Below is a small trained network, with its code and all its weights. Each question gives an input and a class and asks what happens when units are switched off, that is, made to give their printed mean instead of their output.

import numpy as np


def w(rows, s, z=0):
    codes = np.array(rows[::2]) - 128.0
    scale = np.full(codes.shape[1], s)
    scale[-1] = z or s
    return codes * scale


def f(y):
    return y / 2 * (1 + np.tanh(0.7978845608 * (y + 0.044715 * y**3)))


def log_softmax(a):
    a = a - a.max(-1, keepdims=True)
    return a - np.log(np.exp(a).sum(-1, keepdims=True))


def net(x, mask):
    res = np.array(x, float).reshape(1, 4) / 4 @ E
    y = f(res @ A[0][:, :-1].T + A[0][:, -1])
    res = res + np.where(mask, y, B[0][:, -1]) @ B[0][:, :-1]
    return log_softmax(res[-1] @ U[:, :-1].T + U[:, -1])


A, B = {}, {}
E = w([
[195,65,108,98,161,85,106,98,192,88,245,165],'x0',
[108,146,206,148,73,116,69,115,79,111,158,198],'x1',
[32,152,72,201,103,127,38,156,38,87,154,209],'x2',
[148,35,201,147,92,194,2,59,156,119,73,109],'x3',
],0.011)
A[0] = w([
[185,45,160,104,76,208,73,98,183,138,76,92,129],'N1',
[160,99,152,84,186,115,184,86,182,147,112,39,160],'N2',
[141,133,88,82,185,119,142,145,106,142,101,109,156],'N3',
[149,119,167,145,58,167,65,88,87,106,148,149,157],'N4',
[174,95,83,137,234,124,92,97,150,81,178,145,95],'N5',
[98,30,163,184,80,185,2,83,91,115,84,84,146],'N6',
[117,104,68,162,157,63,171,159,158,106,170,172,187],'N7',
[146,94,84,105,201,92,137,161,198,63,172,152,182],'N8',
[160,127,238,78,96,71,95,106,133,66,188,200,198],'N9',
[54,162,114,178,45,108,59,157,61,98,143,172,118],'N10',
[112,234,98,111,118,114,141,171,114,94,146,162,71],'N11',
[85,159,130,164,138,132,99,134,73,83,135,182,84],'N12',
[95,141,123,166,182,162,54,130,150,84,108,156,255],'N13',
[115,98,193,144,90,51,104,121,155,140,166,148,105],'N14',
[117,128,89,88,152,165,164,128,116,119,116,113,168],'N15',
[186,129,140,44,123,161,186,152,179,176,112,95,112],'N16',
],0.0094,0.0043)
B[0] = w([
[133,36,59,120,165,170,121,202,50,87,166,172,226],'N1',
[226,217,149,165,85,90,189,78,212,248,103,104,212],'N2',
[165,111,100,181,136,137,164,110,128,188,155,40,157],'N3',
[178,91,94,157,60,215,127,155,131,102,142,125,198],'N4',
[67,73,121,94,156,63,158,167,84,83,158,149,176],'N5',
[156,113,55,206,75,245,111,144,160,126,152,136,249],'N6',
[118,91,61,86,154,75,152,144,105,160,164,134,177],'N7',
[62,70,57,63,202,49,107,136,108,120,157,126,186],'N8',
[254,118,135,137,25,156,170,197,71,182,116,34,198],'N9',
[127,198,156,189,141,127,155,92,201,92,127,197,235],'N10',
[78,48,109,89,138,104,143,148,70,83,150,99,180],'N11',
[172,178,140,156,95,131,136,94,172,93,78,201,190],'N12',
[81,138,120,171,126,194,179,134,162,133,115,214,183],'N13',
[158,128,133,111,79,175,83,164,140,176,125,74,158],'N14',
[160,112,132,109,99,104,218,56,151,119,185,112,152],'N15',
[126,180,186,110,85,112,174,102,176,217,110,89,195],'N16',
],0.0081,0.021)
U = w([
[141,39,63,157,104,186,134,211,78,90,121,138,92],'0',
[144,64,73,2,147,50,179,195,57,171,130,54,206],'1',
[122,103,136,80,147,114,91,120,162,79,87,104,36],'2',
[186,237,130,182,78,153,175,94,191,175,93,103,212],'3',
[7,173,92,140,188,80,163,117,124,66,106,175,182],'4',
[115,104,116,75,162,127,68,134,104,127,96,115,4],'5',
],0.0091,0.0031)

Each question gives the input, the list of numbers given to net, and the class t.
The units are the neurons (one row each of A and B). Each row of codes is followed by its name. A weight is (code - 128) times the scale printed after its matrix; where a second scale follows, it is the last column's (A, B and U).
mask holds one flag per neuron, in row order. A switched-off neuron (its flag False) gives its mean, the last column of its row in B, instead of its output. The means were averaged over made-up inputs and are rounded, as every weight is.
A unit's drop is (log p(t) with every unit on - log p(t) with that unit switched off) / (log p(t) with every unit on - log p(t) with every unit switched off).
The circuit of an input: a set's keep is (log p(t) with only the set's units on - log p(t) with every unit switched off) / (log p(t) with every unit on - log p(t) with every unit switched off). Starting from the 12 units with the biggest drops (on a tie, the unit counted first), units are removed one at a time, each time the one whose removal leaves the highest keep (on an exact tie, the one counted first), for as long as the keep stays at least 0.8.
units of the circuit, in order: the units of the circuit, biggest drop first
most important unit: the unit with the biggest drop
top k neurons: the k neurons with the biggest drops, biggest first
drop when u is switched off: that unit's drop, to one decimal
input [0,1,6,1], class 3: units of the circuit, in order -> (N1)
input [3,8,0,-5], class 1: units of the circuit, in order -> (N6, N7)
input [-1,8,6,6], class 3: top 2 neurons -> (N10, N12)
input [-1,5,-3,1], class 0: top 2 neurons -> (N2, N10)
input [-2,6,5,-6], class 4: top 2 neurons -> (N11, N2)
input [-4,3,-8,7], class 0: top 2 neurons -> (N1, N10)
input [-6,-3,6,0], class 3: top 3 neurons -> (N1, N8, N5)
input [-8,-1,7,2], class 3: top 2 neurons -> (N10, N1)
input [2,7,7,-2], class 3: top 3 neurons -> (N10, N1, N12)
input [-3,-6,8,2], class 3: top 2 neurons -> (N1, N8)
input [-6,8,-4,5], class 0: drop when N14 is switched off -> 0.0
input [-4,5,-6,5], class 0: drop when N1 is switched off -> 1.3
input [-7,5,8,2], class 3: drop when N10 is switched off -> 1.0
input [7,-8,8,-2], class 1: most important unit -> N7
